Here is a tiny trained network, its code and every weight. The questions are about switching its units off for an input and a class, where a switched-off unit gives its printed mean instead of its output.

import numpy as np


def w(rows, s, z=0):
    codes = np.array(rows[::2]) - 128.0
    scale = np.full(codes.shape[1], s)
    scale[-1] = z or s
    return codes * scale


def f(y):
    return np.maximum(y, 0)


def log_softmax(a):
    a = a - a.max(-1, keepdims=True)
    return a - np.log(np.exp(a).sum(-1, keepdims=True))


def net(x, mask):
    res = np.array(x, float).reshape(1, 5) / 4 @ E
    y = f(res @ A[0][:, :-1].T + A[0][:, -1])
    res = res + np.where(mask, y, B[0][:, -1]) @ B[0][:, :-1]
    return log_softmax(res[-1] @ U[:, :-1].T + U[:, -1])


A, B = {}, {}
E = w([
[90,103,57,201,184,144,90,121,148,199,83,160],'x0',
[176,116,79,105,87,21,59,128,181,122,112,199],'x1',
[147,151,170,101,86,184,134,183,155,250,131,78],'x2',
[186,131,87,99,133,196,200,110,187,155,75,91],'x3',
[191,123,158,77,95,138,72,34,157,122,130,169],'x4',
],0.011)
A[0] = w([
[173,137,155,92,114,122,164,128,134,51,123,138,97],'N1',
[170,125,113,109,82,110,119,175,146,207,119,107,113],'N2',
[119,128,142,106,121,190,182,149,130,195,116,97,91],'N3',
[124,121,164,126,90,106,122,149,120,157,136,127,96],'N4',
[175,130,89,139,112,127,107,120,135,200,111,140,166],'N5',
[151,124,127,113,130,229,212,129,143,198,114,68,191],'N6',
[113,121,134,107,115,94,94,108,121,55,122,168,64],'N7',
[202,126,14,134,124,100,137,128,203,201,106,151,123],'N8',
[14,125,75,228,182,129,141,174,107,194,120,119,190],'N9',
[80,136,140,146,130,147,154,139,97,122,123,102,117],'N10',
[75,123,106,191,177,206,196,111,93,26,121,96,175],'N11',
[225,129,145,47,101,186,190,98,167,107,115,95,55],'N12',
[95,125,102,159,129,134,133,150,132,129,132,87,181],'N13',
[159,126,80,124,135,76,102,83,138,4,112,199,216],'N14',
[89,130,106,165,155,113,135,132,134,126,137,142,252],'N15',
[139,133,92,91,136,112,133,120,143,171,122,138,136],'N16',
[101,138,169,155,122,128,129,124,95,90,157,111,79],'N17',
[115,135,150,184,137,136,71,128,116,161,118,173,156],'N18',
[146,121,93,122,150,79,93,80,140,31,126,180,109],'N19',
[156,126,166,107,142,143,160,127,157,115,149,81,104],'N20',
[74,125,134,138,128,89,102,145,103,155,128,151,160],'N21',
[120,130,144,120,121,146,140,152,127,184,116,70,107],'N22',
],0.011,0.0026)
B[0] = w([
[144,105,100,132,130,155,87,98,128,81,148,103,183],'N1',
[174,140,137,125,203,135,173,114,145,171,125,135,188],'N2',
[193,153,153,143,119,102,118,127,162,98,154,111,205],'N3',
[169,129,141,145,146,123,162,134,160,148,125,124,155],'N4',
[89,106,89,125,163,96,97,126,155,122,120,134,186],'N5',
[253,145,151,122,140,101,160,148,138,145,161,98,247],'N6',
[161,145,163,149,114,136,130,143,140,112,144,82,191],'N7',
[82,126,27,106,187,138,106,139,126,200,93,192,230],'N8',
[115,109,46,136,62,163,60,115,56,65,113,141,247],'N9',
[105,108,90,121,131,172,143,104,110,101,118,130,177],'N10',
[38,139,196,99,158,108,228,148,160,151,118,146,233],'N11',
[211,145,132,167,67,138,136,153,63,78,150,86,226],'N12',
[128,132,120,133,130,166,128,98,96,143,112,157,168],'N13',
[150,127,121,143,115,124,25,112,128,76,165,85,254],'N14',
[121,115,127,108,125,160,93,91,124,142,118,135,179],'N15',
[96,117,96,132,152,136,131,129,142,137,123,141,163],'N16',
[112,111,76,128,140,137,130,113,137,123,92,151,171],'N17',
[80,116,119,134,98,100,75,162,136,102,134,110,176],'N18',
[163,118,124,138,112,139,58,128,126,89,168,84,228],'N19',
[163,133,110,127,133,163,152,110,88,111,112,116,173],'N20',
[173,145,134,136,110,123,83,116,137,166,131,119,173],'N21',
[193,122,131,124,133,97,112,125,136,120,142,117,182],'N22',
],0.016,0.017)
U = w([
[156,104,114,164,101,151,92,111,78,73,188,98,251],'0',
[83,76,57,96,165,159,141,122,93,137,76,221,184],'1',
[213,180,146,101,162,143,226,151,106,123,172,107,29],'2',
[154,133,132,99,208,93,141,148,193,163,169,144,111],'3',
[130,127,172,149,93,91,133,155,138,177,131,176,26],'4',
[50,118,192,55,175,157,254,115,119,96,128,147,40],'5',
],0.0098,0.002)

Each question gives the input, the list of numbers given to net, and the class t.
The units are the neurons (one row each of A and B). Each row of codes is followed by its name. A weight is (code - 128) times the scale printed after its matrix; where a second scale follows, it is the last column's (A, B and U).
mask holds one flag per neuron, in row order. A switched-off neuron (its flag False) gives its mean, the last column of its row in B, instead of its output. The means were averaged over made-up inputs and are rounded, as every weight is.
A unit's drop is (log p(t) with every unit on - log p(t) with that unit switched off) / (log p(t) with every unit on - log p(t) with every unit switched off).
The circuit of an input: a set's keep is (log p(t) with only the set's units on - log p(t) with every unit switched off) / (log p(t) with every unit on - log p(t) with every unit switched off). Starting from the 12 units with the biggest drops (on a tie, the unit counted first), units are removed one at a time, each time the one whose removal leaves the highest keep (on an exact tie, the one counted first), for as long as the keep stays at least 0.8.
units of the circuit, in order: the units of the circuit, biggest drop first
top k neurons: the k neurons with the biggest drops, biggest first
drop of u: that unit's drop, to one decimal
input [8,4,6,5,4], class 3: units of the circuit, in order : [N2]
input [6,2,7,5,-2], class 3: units of the circuit, in order : [N6; N8]
input [1,-2,2,-1,3], class 2: top 4 neurons : [N9; N14; N8; N19]
input [-3,4,5,-5,-3], class 3: units of the circuit, in order : [N12; N9]
input [4,-5,-4,-3,1], class 1: top 2 neurons : [N11; N12]
input [-3,1,8,-7,3], class 3: units of the circuit, in order : [N12; N9]
input [0,-7,6,-2,-8], class 2: top 2 neurons : [N6; N11]
input [4,4,4,7,-6], class 1: top 2 neurons : [N8; N9]
input [-4,1,-4,1,-7], class 5: top 2 neurons : [N11; N12]
input [3,-4,-4,6,-8], class 5: drop of N11 : 1.2
input [0,4,5,1,6], class 1: drop of N6 : 0.3
input [-7,3,5,-3,-2], class 2: drop of N9 : 0.1
input [-4,5,8,-8,-7], class 4: drop of N12 : 0.2
input [7,5,1,-2,3], class 1: units of the circuit, in order : [N8]
